Below are the code and all the weights of a small trained network. Each question names an input and a class and asks about switching units off, where a switched-off unit gives its printed mean instead of its output.

import numpy as np


def w(rows, s, z=0):
    codes = np.array(rows[::2]) - 128.0
    scale = np.full(codes.shape[1], s)
    scale[-1] = z or s
    return codes * scale


def f(y):
    return np.maximum(y, 0)


def log_softmax(a):
    a = a - a.max(-1, keepdims=True)
    return a - np.log(np.exp(a).sum(-1, keepdims=True))


def net(x, mask):
    res = np.array(x, float).reshape(1, 7) / 4 @ E
    y = f(res @ A[0][:, :-1].T + A[0][:, -1])
    res = res + np.where(mask, y, B[0][:, -1]) @ B[0][:, :-1]
    return log_softmax(res[-1] @ U[:, :-1].T + U[:, -1])


A, B = {}, {}
E = w([
[130,135,120,135],'x0',
[129,132,124,131],'x1',
[154,53,9,28],'x2',
[126,123,132,123],'x3',
[5,204,82,84],'x4',
[127,124,134,124],'x5',
[189,246,176,34],'x6',
],0.012)
A[0] = w([
[151,119,191,136,120],'n1',
[141,143,168,190,168],'n2',
[101,55,155,170,94],'n3',
[198,160,126,115,119],'n4',
[202,157,71,37,1],'n5',
[209,134,126,166,233],'n6',
[152,153,106,179,206],'n7',
[85,66,56,118,130],'n8',
[151,226,210,132,111],'n9',
[159,119,103,109,95],'n10',
[161,202,101,96,69],'n11',
[127,72,62,144,142],'n12',
[171,81,132,131,184],'n13',
[75,106,101,115,135],'n14',
[217,70,119,183,236],'n15',
[76,116,70,143,140],'n16',
[138,81,72,130,135],'n17',
[148,165,140,159,139],'n18',
[79,104,179,170,171],'n19',
[5,169,108,91,152],'n20',
[118,120,129,181,110],'n21',
[42,174,124,103,140],'n22',
[139,197,143,125,113],'n23',
[215,100,123,161,251],'n24',
[51,99,168,253,210],'n25',
[160,149,212,127,190],'n26',
[190,108,137,148,217],'n27',
[69,152,165,151,103],'n28',
],0.016,0.0057)
B[0] = w([
[147,109,93,110,177],'n1',
[169,130,142,100,194],'n2',
[103,106,127,117,187],'n3',
[151,124,141,105,190],'n4',
[91,188,208,30,229],'n5',
[149,111,150,124,203],'n6',
[134,141,170,129,161],'n7',
[119,129,78,151,217],'n8',
[139,98,98,209,242],'n9',
[89,136,179,138,162],'n10',
[97,125,150,134,195],'n11',
[114,77,100,178,198],'n12',
[108,92,154,141,185],'n13',
[125,129,79,116,180],'n14',
[116,55,169,155,228],'n15',
[161,150,60,95,193],'n16',
[101,77,106,162,189],'n17',
[148,109,123,145,169],'n18',
[131,148,157,105,189],'n19',
[59,158,88,146,240],'n20',
[110,148,163,122,164],'n21',
[66,147,115,165,210],'n22',
[131,111,150,172,186],'n23',
[114,48,189,132,215],'n24',
[103,192,185,4,252],'n25',
[183,106,117,178,215],'n26',
[134,81,179,110,193],'n27',
[66,124,138,153,182],'n28',
],0.013,0.02)
U = w([
[143,130,215,48,147],'0',
[66,107,165,209,101],'1',
[85,227,163,75,210],'2',
[119,139,66,131,3],'3',
[252,131,158,158,159],'4',
],0.015,0.0037)

Each question gives the input, the list of numbers given to net, and the class t.
The units are the neurons (one row each of A and B). Each row of codes is followed by its name. A weight is (code - 128) times the scale printed after its matrix; where a second scale follows, it is the last column's (A, B and U).
mask holds one flag per neuron, in row order. A switched-off neuron (its flag False) gives its mean, the last column of its row in B, instead of its output. The means were averaged over made-up inputs and are rounded, as every weight is.
A unit's drop is (log p(t) with every unit on - log p(t) with that unit switched off) / (log p(t) with every unit on - log p(t) with every unit switched off).
The circuit of an input: a set's keep is (log p(t) with only the set's units on - log p(t) with every unit switched off) / (log p(t) with every unit on - log p(t) with every unit switched off). Starting from the 12 units with the biggest drops (on a tie, the unit counted first), units are removed one at a time, each time the one whose removal leaves the highest keep (on an exact tie, the one counted first), for as long as the keep stays at least 0.8.
circuit, biggest first: the units of the circuit, biggest drop first
top k neurons: the k neurons with the biggest drops, biggest first
drop of u: that unit's drop, to one decimal
input [1,-5,-1,8,0,-6,-7], class 0: circuit, biggest first -> [n25]
input [-7,4,-5,-5,-8,4,0], class 0: top 2 neurons -> [n25 n24]
input [8,2,0,-7,-2,-2,3], class 4: top 2 neurons -> [n25 n20]
input [0,5,0,-4,-5,2,-7], class 0: top 2 neurons -> [n25 n9]
input [-6,8,-4,4,1,-1,0], class 2: top 3 neurons -> [n25 n15 n24]
input [-7,7,0,-7,5,2,-5], class 2: top 2 neurons -> [n25 n9]
input [1,3,1,8,3,4,0], class 3: top 2 neurons -> [n25 n5]
input [1,4,-7,7,1,4,8], class 1: top 2 neurons -> [n28 n9]
input [-5,3,0,6,-1,1,7], class 4: top 3 neurons -> [n25 n9 n26]
input [-2,3,-7,-5,6,-3,0], class 2: top 2 neurons -> [n25 n15]
input [-7,4,-5,7,-5,4,1], class 4: drop of n19 -> 0.0
input [-3,-3,0,3,6,6,-8], class 2: drop of n25 -> 0.9
input [5,-5,-2,1,-3,-8,-8], class 0: drop of n25 -> 0.7
input [6,-1,0,-7,-3,7,-3], class 0: circuit, biggest first -> [n9]
